Below is a small trained network, with its code and all its weights. Each question gives an input and a class and asks what happens when units are switched off, that is, made to give their printed mean instead of their output.

import numpy as np


def w(rows, s, z=0):
    codes = np.array(rows[::2]) - 128.0
    scale = np.full(codes.shape[1], s)
    scale[-1] = z or s
    return codes * scale


def f(y):
    return np.maximum(y, 0)


def log_softmax(a):
    a = a - a.max(-1, keepdims=True)
    return a - np.log(np.exp(a).sum(-1, keepdims=True))


def net(x, mask):
    res = np.array(x, float).reshape(1, 4) / 4 @ E
    y = f(res @ A[0][:, :-1].T + A[0][:, -1])
    res = res + np.where(mask, y, B[0][:, -1]) @ B[0][:, :-1]
    return log_softmax(res[-1] @ U[:, :-1].T + U[:, -1])


A, B = {}, {}
E = w([
[133,87,167,62,173,187,140,150,106,131],'x0',
[8,157,209,63,254,121,227,171,133,112],'x1',
[163,169,51,144,94,1,219,86,23,6],'x2',
[135,30,105,127,102,227,137,195,228,115],'x3',
],0.0057)
A[0] = w([
[215,140,48,166,3,119,116,94,117,113,255],'n0',
[152,72,152,97,153,213,134,192,188,135,237],'n1',
[122,180,123,97,178,72,202,94,65,110,219],'n2',
[246,122,53,200,18,125,124,74,108,104,254],'n3',
[110,73,196,125,122,215,114,175,215,143,252],'n4',
[93,215,162,78,167,72,170,96,87,109,225],'n5',
],0.0067,0.0019)
B[0] = w([
[236,2,28,166,196,89,23,130,117,82,243],'n0',
[64,17,113,2,46,163,138,199,219,181,220],'n1',
[164,152,186,114,207,57,156,231,79,45,207],'n2',
[239,67,34,153,209,126,43,94,140,72,254],'n3',
[111,81,131,21,43,175,181,100,193,248,235],'n4',
[47,184,200,190,208,10,148,195,78,65,206],'n5',
],0.0056,0.0089)
U = w([
[93,240,195,191,101,140,107,43,116,209,22],'0',
[75,44,144,48,58,239,195,143,189,219,255],'1',
[234,52,2,172,138,111,89,100,123,104,105],'2',
[91,194,219,155,159,57,215,181,77,59,157],'3',
],0.0068,0.00071)

Each question gives the input, the list of numbers given to net, and the class t.
The units are the neurons (one row each of A and B). Each row of codes is followed by its name. A weight is (code - 128) times the scale printed after its matrix; where a second scale follows, it is the last column's (A, B and U).
mask holds one flag per neuron, in row order. A switched-off neuron (its flag False) gives its mean, the last column of its row in B, instead of its output. The means were averaged over made-up inputs and are rounded, as every weight is.
A unit's drop is (log p(t) with every unit on - log p(t) with that unit switched off) / (log p(t) with every unit on - log p(t) with every unit switched off).
The circuit of an input: a set's keep is (log p(t) with only the set's units on - log p(t) with every unit switched off) / (log p(t) with every unit on - log p(t) with every unit switched off). Starting from all 6 units, units are removed one at a time, each time the one whose removal leaves the highest keep (on an exact tie, the one counted first), for as long as the keep stays at least 0.8.
units of the circuit, in order: the units of the circuit, biggest drop first
top k neurons: the k neurons with the biggest drops, biggest first
drop of u: that unit's drop, to one decimal
input [-4,1,4,-3], class 3: units of the circuit, in order -> [n5, n2]
input [-6,1,6,-6], class 3: units of the circuit, in order -> [n5]
input [-4,0,-1,3], class 1: units of the circuit, in order -> [n3, n0]
input [-6,-3,-3,8], class 1: top 2 neurons -> [n4, n1]
input [-6,2,0,2], class 3: top 4 neurons -> [n3, n0, n1, n4]
input [-1,0,6,-6], class 3: top 2 neurons -> [n5, n2]
input [-2,3,6,5], class 3: drop of n0 -> 0.2
input [6,-1,1,1], class 1: drop of n0 -> 0.2
input [1,4,4,8], class 1: drop of n1 -> 0.0
input [8,-4,1,3], class 1: drop of n5 -> 0.1
